Below are the code and all the weights of a small trained network. Each question names an input and a class and asks about switching units off, where a switched-off unit gives its printed mean instead of its output.

import numpy as np


def w(rows, s, z=0):
    codes = np.array(rows[::2]) - 128.0
    scale = np.full(codes.shape[1], s)
    scale[-1] = z or s
    return codes * scale


def f(y):
    return y / 2 * (1 + np.tanh(0.7978845608 * (y + 0.044715 * y**3)))


def log_softmax(a):
    a = a - a.max(-1, keepdims=True)
    return a - np.log(np.exp(a).sum(-1, keepdims=True))


def net(x, mask):
    res = np.array(x, float).reshape(1, 5) / 4 @ E
    y = f(res @ A[0][:, :-1].T + A[0][:, -1])
    res = res + np.where(mask, y, B[0][:, -1]) @ B[0][:, :-1]
    return log_softmax(res[-1] @ U[:, :-1].T + U[:, -1])


A, B = {}, {}
E = w([
[173,169,140,124,46,60,78,182,144,163,154,161],'x0',
[143,135,215,144,91,202,95,97,118,194,183,103],'x1',
[150,200,72,205,130,95,227,132,63,118,199,100],'x2',
[131,182,130,253,183,100,76,122,170,138,69,136],'x3',
[167,106,61,57,81,111,172,98,190,210,109,100],'x4',
],0.013)
A[0] = w([
[116,235,79,154,156,114,198,143,58,109,207,99,168],'N1',
[169,196,147,149,75,46,102,89,56,105,147,166,3],'N2',
[127,135,224,149,178,129,84,177,52,70,99,234,226],'N3',
[52,145,135,159,220,135,106,119,112,100,80,110,100],'N4',
[133,123,215,100,70,215,129,78,72,196,255,138,197],'N5',
[93,179,127,164,138,102,208,197,44,175,171,103,148],'N6',
[59,159,206,191,217,170,154,57,155,102,172,161,124],'N7',
[223,144,142,141,58,74,21,130,190,127,74,119,232],'N8',
[67,165,156,123,168,82,41,224,70,94,137,241,69],'N9',
[165,120,42,90,111,145,131,154,134,131,140,107,91],'N10',
],0.0084,0.0036)
B[0] = w([
[255,165,46,151,77,108,238,158,45,82,237,72,251],'N1',
[140,162,110,84,197,96,148,92,134,139,179,153,171],'N2',
[55,149,184,90,212,119,63,193,50,126,146,122,225],'N3',
[69,46,158,168,220,147,156,30,71,84,37,87,198],'N4',
[218,23,237,49,98,162,97,91,119,175,187,86,251],'N5',
[180,150,87,176,79,170,133,185,79,116,127,70,219],'N6',
[198,133,165,166,165,208,78,183,123,110,45,82,208],'N7',
[116,243,122,129,141,122,109,152,172,208,85,178,210],'N8',
[70,179,127,104,147,84,101,174,79,106,208,233,202],'N9',
[153,89,84,96,54,122,144,177,153,121,155,200,171],'N10',
],0.0085,0.017)
U = w([
[90,135,196,128,200,47,40,202,76,64,150,192,32],'0',
[250,143,77,211,77,82,239,147,46,99,197,69,46],'1',
[134,225,154,180,92,114,54,116,204,227,103,140,187],'2',
[73,59,188,208,254,224,139,91,84,51,40,70,254],'3',
[158,40,239,97,43,177,100,52,94,207,198,88,59],'4',
[18,51,58,97,121,98,198,75,74,83,129,117,55],'5',
[151,174,53,190,195,41,126,103,179,140,41,179,29],'6',
[137,57,70,3,63,98,161,118,181,139,80,129,228],'7',
],0.0088,0.0022)

Each question gives the input, the list of numbers given to net, and the class t.
The units are the neurons (one row each of A and B). Each row of codes is followed by its name. A weight is (code - 128) times the scale printed after its matrix; where a second scale follows, it is the last column's (A, B and U).
mask holds one flag per neuron, in row order. A switched-off neuron (its flag False) gives its mean, the last column of its row in B, instead of its output. The means were averaged over made-up inputs and are rounded, as every weight is.
A unit's drop is (log p(t) with every unit on - log p(t) with that unit switched off) / (log p(t) with every unit on - log p(t) with every unit switched off).
The circuit of an input: a set's keep is (log p(t) with only the set's units on - log p(t) with every unit switched off) / (log p(t) with every unit on - log p(t) with every unit switched off). Starting from all 10 units, units are removed one at a time, each time the one whose removal leaves the highest keep (on an exact tie, the one counted first), for as long as the keep stays at least 0.8.
units of the circuit, in order: the units of the circuit, biggest drop first
top k neurons: the k neurons with the biggest drops, biggest first
drop when u is switched off: that unit's drop, to one decimal
input [-2,-4,2,3,-1], class 3: units of the circuit, in order	[N4]
input [1,-1,-5,-2,0], class 0: top 2 neurons	[N5, N1]
input [5,-6,1,1,4], class 6: top 2 neurons	[N5, N1]
input [5,-8,5,6,-8], class 0: top 2 neurons	[N3, N9]
input [8,5,-3,1,-2], class 2: top 3 neurons	[N8, N4, N1]
input [7,-5,-1,5,4], class 2: top 3 neurons	[N8, N4, N1]
input [-7,2,-1,2,5], class 3: top 2 neurons	[N1, N5]
input [-8,4,4,-8,8], class 4: drop when N5 is switched off	3.0
input [-2,7,4,6,-7], class 3: drop when N9 is switched off	0.0
input [-1,-7,0,6,8], class 6: drop when N5 is switched off	0.2
input [-3,7,3,4,2], class 4: drop when N5 is switched off	0.5
input [3,0,2,-5,-8], class 0: top 2 neurons	[N3, N9]
